Below is a small trained network, with its code and all its weights. Each question gives an input and a target symbol and asks what happens when units are switched off, that is, made to give their printed mean instead of their output.

import numpy as np


def w(rows, s, z=0):
    codes = np.array(rows[::2]) - 128.0
    scale = np.full(codes.shape[1], s)
    scale[-1] = z or s
    return codes * scale


def norm(h):
    return h / np.sqrt((h * h).mean(-1, keepdims=True) + 1e-5)


def f(y):
    return np.maximum(y, 0)


def softmax(a):
    e = np.exp(a - a.max(-1, keepdims=True))
    return e / e.sum(-1, keepdims=True)


def log_softmax(a):
    a = a - a.max(-1, keepdims=True)
    return a - np.log(np.exp(a).sum(-1, keepdims=True))


def net(x, mask):
    ids = ['αγεηλτω'.index(c) for c in x.split()]
    T = len(ids)
    res = E[ids] + P[:T]
    u = 0
    for l in range(2):
        r = norm(res)
        for j in range(3):
            rows = slice(4 * j, 4 * j + 4)
            q, k, v = (r @ M[l][rows].T for M in (Q, K, V))
            z = softmax(np.where(np.tri(T) > 0, q @ k.T / 4**0.5, -1e9)) @ v
            o = O[l][rows]
            res = res + np.where(mask[u + j], z, o[:, -1]) @ o[:, :-1]
        u += 3
        y = f(norm(res) @ A[l][:, :-1].T + A[l][:, -1])
        res = res + np.where(mask[u : u + 8], y, B[l][:, -1]) @ B[l][:, :-1]
        u += 8
    return log_softmax(norm(res)[-1] @ U[:, :-1].T + U[:, -1])


Q, K, V, O, A, B = {}, {}, {}, {}, {}, {}
E = w([
[26,136,130],'α',
[142,66,112],'γ',
[150,46,185],'ε',
[143,118,134],'η',
[142,116,147],'λ',
[193,128,129],'τ',
[128,242,251],'ω',
],0.019)
P = w([
[43,100,163],'0',
[126,96,115],'1',
[170,138,108],'2',
[129,129,3],'3',
[123,95,177],'4',
[170,142,106],'5',
[120,186,108],'6',
[122,95,176],'7',
[171,142,106],'8',
[138,112,45],'9',
[123,95,176],'10',
],0.025)
Q[0] = w([
[154,105,54],'L0H1',
[133,197,153],'L0H1',
[113,115,118],'L0H1',
[111,124,110],'L0H1',
[135,78,64],'L0H2',
[76,117,168],'L0H2',
[142,154,125],'L0H2',
[117,129,155],'L0H2',
[86,83,235],'L0H3',
[9,151,67],'L0H3',
[215,153,120],'L0H3',
[70,126,122],'L0H3',
],0.013)
K[0] = w([
[77,77,176],'L0H1',
[100,212,56],'L0H1',
[158,121,129],'L0H1',
[204,155,206],'L0H1',
[118,217,1],'L0H2',
[91,127,159],'L0H2',
[166,121,156],'L0H2',
[138,154,152],'L0H2',
[2,158,40],'L0H3',
[238,171,73],'L0H3',
[118,123,196],'L0H3',
[143,131,113],'L0H3',
],0.011)
V[0] = w([
[82,129,84],'L0H1',
[31,77,147],'L0H1',
[51,168,187],'L0H1',
[90,112,1],'L0H1',
[216,108,237],'L0H2',
[135,71,172],'L0H2',
[231,102,111],'L0H2',
[129,129,130],'L0H2',
[64,143,38],'L0H3',
[168,213,49],'L0H3',
[128,128,128],'L0H3',
[153,78,97],'L0H3',
],0.0042)
O[0] = w([
[107,136,117,113],'L0H1',
[111,26,106,183],'L0H1',
[91,97,113,131],'L0H1',
[103,160,126,90],'L0H1',
[158,135,179,160],'L0H2',
[166,173,127,171],'L0H2',
[198,4,193,149],'L0H2',
[128,128,131,128],'L0H2',
[88,177,94,101],'L0H3',
[74,117,74,1],'L0H3',
[128,128,128,128],'L0H3',
[121,109,132,131],'L0H3',
],0.004,0.0032)
A[0] = w([
[152,145,49,4],'L0N1',
[193,133,91,86],'L0N2',
[71,62,121,64],'L0N3',
[122,169,184,131],'L0N4',
[127,220,200,120],'L0N5',
[4,88,214,1],'L0N6',
[102,67,135,124],'L0N7',
[147,233,135,94],'L0N8',
],0.014,0.0082)
B[0] = w([
[175,113,7,145],'L0N1',
[111,121,156,213],'L0N2',
[104,167,117,191],'L0N3',
[128,114,65,213],'L0N4',
[125,97,87,231],'L0N5',
[32,132,84,235],'L0N6',
[128,151,79,253],'L0N7',
[130,98,104,193],'L0N8',
],0.019,0.004)
Q[1] = w([
[92,45,142],'L1H1',
[112,92,78],'L1H1',
[73,74,104],'L1H1',
[89,137,85],'L1H1',
[94,135,188],'L1H2',
[137,94,48],'L1H2',
[85,159,250],'L1H2',
[96,61,41],'L1H2',
[134,147,113],'L1H3',
[156,183,120],'L1H3',
[82,91,118],'L1H3',
[112,111,119],'L1H3',
],0.022)
K[1] = w([
[62,84,185],'L1H1',
[72,99,57],'L1H1',
[83,17,112],'L1H1',
[112,44,75],'L1H1',
[11,128,138],'L1H2',
[233,24,1],'L1H2',
[20,140,205],'L1H2',
[152,7,41],'L1H2',
[125,136,166],'L1H3',
[94,110,190],'L1H3',
[229,46,104],'L1H3',
[159,153,141],'L1H3',
],0.016)
V[1] = w([
[242,131,53],'L1H1',
[135,148,117],'L1H1',
[113,99,128],'L1H1',
[112,170,68],'L1H1',
[151,133,58],'L1H2',
[129,130,127],'L1H2',
[6,44,133],'L1H2',
[234,201,158],'L1H2',
[18,182,193],'L1H3',
[86,254,175],'L1H3',
[209,183,147],'L1H3',
[107,33,157],'L1H3',
],0.0089)
O[1] = w([
[2,11,175,108],'L1H1',
[131,110,125,115],'L1H1',
[134,149,139,162],'L1H1',
[159,80,171,145],'L1H1',
[107,156,207,214],'L1H2',
[127,127,128,128],'L1H2',
[182,230,72,158],'L1H2',
[81,12,142,61],'L1H2',
[32,48,171,45],'L1H3',
[85,33,142,2],'L1H3',
[177,71,83,63],'L1H3',
[107,181,113,171],'L1H3',
],0.0084,0.0065)
A[1] = w([
[57,186,168,180],'L1N1',
[147,178,115,151],'L1N2',
[96,144,61,203],'L1N3',
[2,167,88,27],'L1N4',
[150,86,213,26],'L1N5',
[143,85,114,195],'L1N6',
[19,128,156,2],'L1N7',
[172,143,193,110],'L1N8',
],0.022,0.0092)
B[1] = w([
[150,144,206,195],'L1N1',
[139,76,162,234],'L1N2',
[120,148,7,254],'L1N3',
[177,108,16,179],'L1N4',
[191,125,18,165],'L1N5',
[116,183,146,175],'L1N6',
[51,205,125,151],'L1N7',
[86,84,112,169],'L1N8',
],0.017,0.012)
U = w([
[20,182,31,71],'α',
[169,22,40,68],'γ',
[245,254,137,74],'ε',
[120,206,162,216],'η',
[154,149,208,254],'λ',
[63,74,137,212],'τ',
[220,75,171,122],'ω',
],0.017,0.0075)

Each question gives the input, a string of symbols that net reads in full, and the target symbol t.
The units are the heads (4 rows each of Q, K, V and O) and the neurons (one row each of A and B). Each row of codes is followed by its name. A weight is (code - 128) times the scale printed after its matrix; where a second scale follows, it is the last column's (O, A, B and U).
mask holds one flag per unit, layer by layer, with each layer's heads first. A switched-off unit (its flag False) gives its mean, the last column of its rows in O or B, instead of its output. The means were averaged over made-up inputs and are rounded, as every weight is.
A unit's drop is (log p(t) with every unit on - log p(t) with that unit switched off) / (log p(t) with every unit on - log p(t) with every unit switched off).
The circuit of an input: a set's keep is (log p(t) with only the set's units on - log p(t) with every unit switched off) / (log p(t) with every unit on - log p(t) with every unit switched off). Starting from the 12 units with the biggest drops (on a tie, the unit counted first), units are removed one at a time, each time the one whose removal leaves the highest keep (on an exact tie, the one counted first), for as long as the keep stays at least 0.8.
circuit, biggest first: the units of the circuit, biggest drop first
top k neurons in layer l: the k neurons of layer l with the biggest drops, biggest first
which heads matter: for each layer, one digit per head in row order, 1 if its drop is at least 0.15 and else 0, layers parted by /
drop when u is switched off: that unit's drop, to one decimal
input λ ω ε λ α γ ε τ τ α, target γ: circuit, biggest first : L1N4
input τ α λ ω γ α, target ε: circuit, biggest first : L0N7, L0N4, L0N6, L1N1
input γ ε ε η ω τ τ, target γ: top 4 neurons in layer 0 : L0N8, L0N5, L0N4, L0N7
input ε τ λ λ ω α γ ω, target α: which heads matter : 001 / 001
input τ ε ω ε λ ε τ ε τ ε γ, target ε: which heads matter : 000 / 101
input τ η λ λ α ε η, target γ: which heads matter : 000 / 001
input τ γ λ τ ε τ, target τ: which heads matter : 000 / 111
input τ τ τ τ γ λ γ, target γ: which heads matter : 000 / 001
input ε ω τ η γ τ γ, target γ: which heads matter : 000 / 000
input γ λ τ η η, target γ: top 4 neurons in layer 1 : L1N1, L1N2, L1N6, L1N7
input τ λ λ τ η ε γ τ, target γ: top 2 neurons in layer 1 : L1N5, L1N8
input ω ω ε λ ε γ, target ω: which heads matter : 000 / 010
input ε ε ε ω ω ε ε η, target ε: which heads matter : 000 / 001
input α η τ η τ ε τ α λ, target λ: top 2 neurons in layer 1 : L1N1, L1N3
input α η ω α γ τ α α γ, target ω: which heads matter : 110 / 100
input η α λ ε γ, target ε: top neuron in layer 0 : L0N4
input λ λ ε α α η, target η: top 2 neurons in layer 0 : L0N6, L0N5
input τ τ λ τ λ γ τ γ τ α, target γ: which heads matter : 000 / 010
input ε τ τ τ τ ε λ η η τ λ, target γ: which heads matter : 100 / 011
input α α γ γ α ω τ ω ε τ ω, target γ: top 4 neurons in layer 0 : L0N4, L0N6, L0N5, L0N8
input η α γ ε ω η, target η: top 2 neurons in layer 0 : L0N5, L0N6
input ε γ ω α γ γ ε, target γ: which heads matter : 000 / 011
input ε α τ ε ε η τ η ω, target α: top 2 neurons in layer 0 : L0N5, L0N4
input ε γ α λ τ λ η ε τ ε λ, target ε: top 2 neurons in layer 1 : L1N8, L1N4
input ε α α τ τ γ ε, target γ: top 3 neurons in layer 0 : L0N6, L0N5, L0N4
input γ λ ε η ε ε λ, target γ: top neuron in layer 1 : L1N7
input λ γ τ, target τ: top neuron in layer 1 : L1N3
input ε γ γ ε ε ε η λ, target ε: drop when L1H2 is switched off : 0.1
input ω η τ ε η λ, target λ: drop when L0N4 is switched off : 0.5
input η ε γ τ γ ε η ω γ ω, target γ: drop when L0N5 is switched off : 0.1
